Below is a small trained network, with its code and all its weights. Each question gives an input and a class and asks what happens when units are switched off, that is, made to give their printed mean instead of their output.

import numpy as np


def w(rows, s, z=0):
    codes = np.array(rows[::2]) - 128.0
    scale = np.full(codes.shape[1], s)
    scale[-1] = z or s
    return codes * scale


def f(y):
    return np.maximum(y, 0)


def log_softmax(a):
    a = a - a.max(-1, keepdims=True)
    return a - np.log(np.exp(a).sum(-1, keepdims=True))


def net(x, mask):
    res = np.array(x, float).reshape(1, 5) / 4 @ E
    y = f(res @ A[0][:, :-1].T + A[0][:, -1])
    res = res + np.where(mask, y, B[0][:, -1]) @ B[0][:, :-1]
    return log_softmax(res[-1] @ U[:, :-1].T + U[:, -1])


A, B = {}, {}
E = w([
[174,182,170,195,23],'x0',
[200,86,240,75,89],'x1',
[242,135,64,105,218],'x2',
[125,254,173,209,193],'x3',
[109,211,90,18,77],'x4',
],0.0082)
A[0] = w([
[142,170,174,143,45,180],'neuron 0',
[110,48,132,53,78,93],'neuron 1',
[171,113,98,108,48,239],'neuron 2',
[177,201,204,144,65,166],'neuron 3',
[142,122,44,149,127,12],'neuron 4',
[105,29,149,208,186,145],'neuron 5',
[106,183,50,137,204,188],'neuron 6',
[164,157,176,146,37,142],'neuron 7',
[33,149,150,84,106,150],'neuron 8',
[246,151,38,113,155,251],'neuron 9',
[169,115,169,88,123,188],'neuron 10',
[62,65,158,180,192,176],'neuron 11',
[189,46,94,114,139,253],'neuron 12',
[19,166,138,98,97,138],'neuron 13',
[189,149,174,113,78,68],'neuron 14',
[26,109,121,120,104,159],'neuron 15',
[21,136,157,120,113,201],'neuron 16',
[153,109,177,182,126,171],'neuron 17',
[179,57,76,91,115,209],'neuron 18',
[79,93,72,190,121,169],'neuron 19',
[195,95,174,22,151,74],'neuron 20',
[175,91,98,63,150,175],'neuron 21',
[105,80,145,205,155,164],'neuron 22',
[135,211,122,183,191,164],'neuron 23',
[219,112,180,58,194,85],'neuron 24',
[170,172,154,156,62,71],'neuron 25',
],0.012,0.0034)
B[0] = w([
[154,94,83,203,96,211],'neuron 0',
[147,37,108,98,95,233],'neuron 1',
[124,80,116,145,139,216],'neuron 2',
[142,119,105,185,141,222],'neuron 3',
[48,140,119,131,191,161],'neuron 4',
[98,111,229,129,116,208],'neuron 5',
[112,185,124,111,155,222],'neuron 6',
[162,78,77,201,108,211],'neuron 7',
[120,172,36,81,45,197],'neuron 8',
[117,137,93,107,243,254],'neuron 9',
[170,100,123,111,125,193],'neuron 10',
[97,162,220,146,82,197],'neuron 11',
[112,63,163,89,164,234],'neuron 12',
[94,166,60,106,57,202],'neuron 13',
[173,103,127,146,128,186],'neuron 14',
[70,116,100,65,87,195],'neuron 15',
[51,173,82,126,31,200],'neuron 16',
[138,96,171,189,120,176],'neuron 17',
[106,54,107,68,185,235],'neuron 18',
[61,96,142,121,131,183],'neuron 19',
[208,109,114,38,122,231],'neuron 20',
[140,112,112,64,163,224],'neuron 21',
[82,138,194,176,116,183],'neuron 22',
[144,182,148,160,153,205],'neuron 23',
[250,126,177,80,146,220],'neuron 24',
[167,127,101,205,117,184],'neuron 25',
],0.011,0.012)
U = w([
[85,110,106,102,196,197],'0',
[122,134,115,133,143,30],'1',
[177,107,100,210,135,205],'2',
[94,75,165,119,116,2],'3',
[90,150,210,165,141,148],'4',
[47,135,55,96,62,170],'5',
[190,101,143,74,159,109],'6',
[150,253,135,145,200,124],'7',
],0.015,0.0058)

Each question gives the input, the list of numbers given to net, and the class t.
The units are the neurons (one row each of A and B). Each row of codes is followed by its name. A weight is (code - 128) times the scale printed after its matrix; where a second scale follows, it is the last column's (A, B and U).
mask holds one flag per neuron, in row order. A switched-off neuron (its flag False) gives its mean, the last column of its row in B, instead of its output. The means were averaged over made-up inputs and are rounded, as every weight is.
A unit's drop is (log p(t) with every unit on - log p(t) with that unit switched off) / (log p(t) with every unit on - log p(t) with every unit switched off).
The circuit of an input: a set's keep is (log p(t) with only the set's units on - log p(t) with every unit switched off) / (log p(t) with every unit on - log p(t) with every unit switched off). Starting from the 12 units with the biggest drops (on a tie, the unit counted first), units are removed one at a time, each time the one whose removal leaves the highest keep (on an exact tie, the one counted first), for as long as the keep stays at least 0.8.
units of the circuit, in order: the units of the circuit, biggest drop first
k most important neurons: the k neurons with the biggest drops, biggest first
drop when u is switched off: that unit's drop, to one decimal
input [-6,5,-8,-2,-4], class 5: units of the circuit, in order => [neuron 16]
input [3,-1,4,-7,-7], class 3: units of the circuit, in order => [neuron 5; neuron 22]
input [1,2,0,8,7], class 2: units of the circuit, in order => [neuron 0; neuron 3]
input [-7,5,-3,7,2], class 5: 2 most important neurons => [neuron 9; neuron 16]
input [5,0,-4,-4,-4], class 2: 2 most important neurons => [neuron 7; neuron 0]
input [6,2,-5,-4,2], class 2: 4 most important neurons => [neuron 7; neuron 0; neuron 25; neuron 3]
input [2,2,3,8,1], class 7: 2 most important neurons => [neuron 23; neuron 1]
input [-3,-3,5,-7,8], class 0: 2 most important neurons => [neuron 9; neuron 4]
input [-6,-1,-5,-8,-4], class 5: 4 most important neurons => [neuron 15; neuron 16; neuron 8; neuron 24]
input [-4,0,1,-1,7], class 5: 2 most important neurons => [neuron 8; neuron 13]
input [-8,-5,-7,7,-6], class 4: 2 most important neurons => [neuron 11; neuron 5]
input [-2,4,-1,7,6], class 7: 2 most important neurons => [neuron 1; neuron 23]
input [-7,-6,-1,-6,-6], class 3: drop when neuron 5 is switched off => 0.1
input [4,-6,-2,8,1], class 7: units of the circuit, in order => [neuron 23]
input [-5,-2,2,-7,8], class 0: drop when neuron 15 is switched off => 0.2
input [-8,-2,-1,7,-2], class 4: drop when neuron 11 is switched off => 0.2
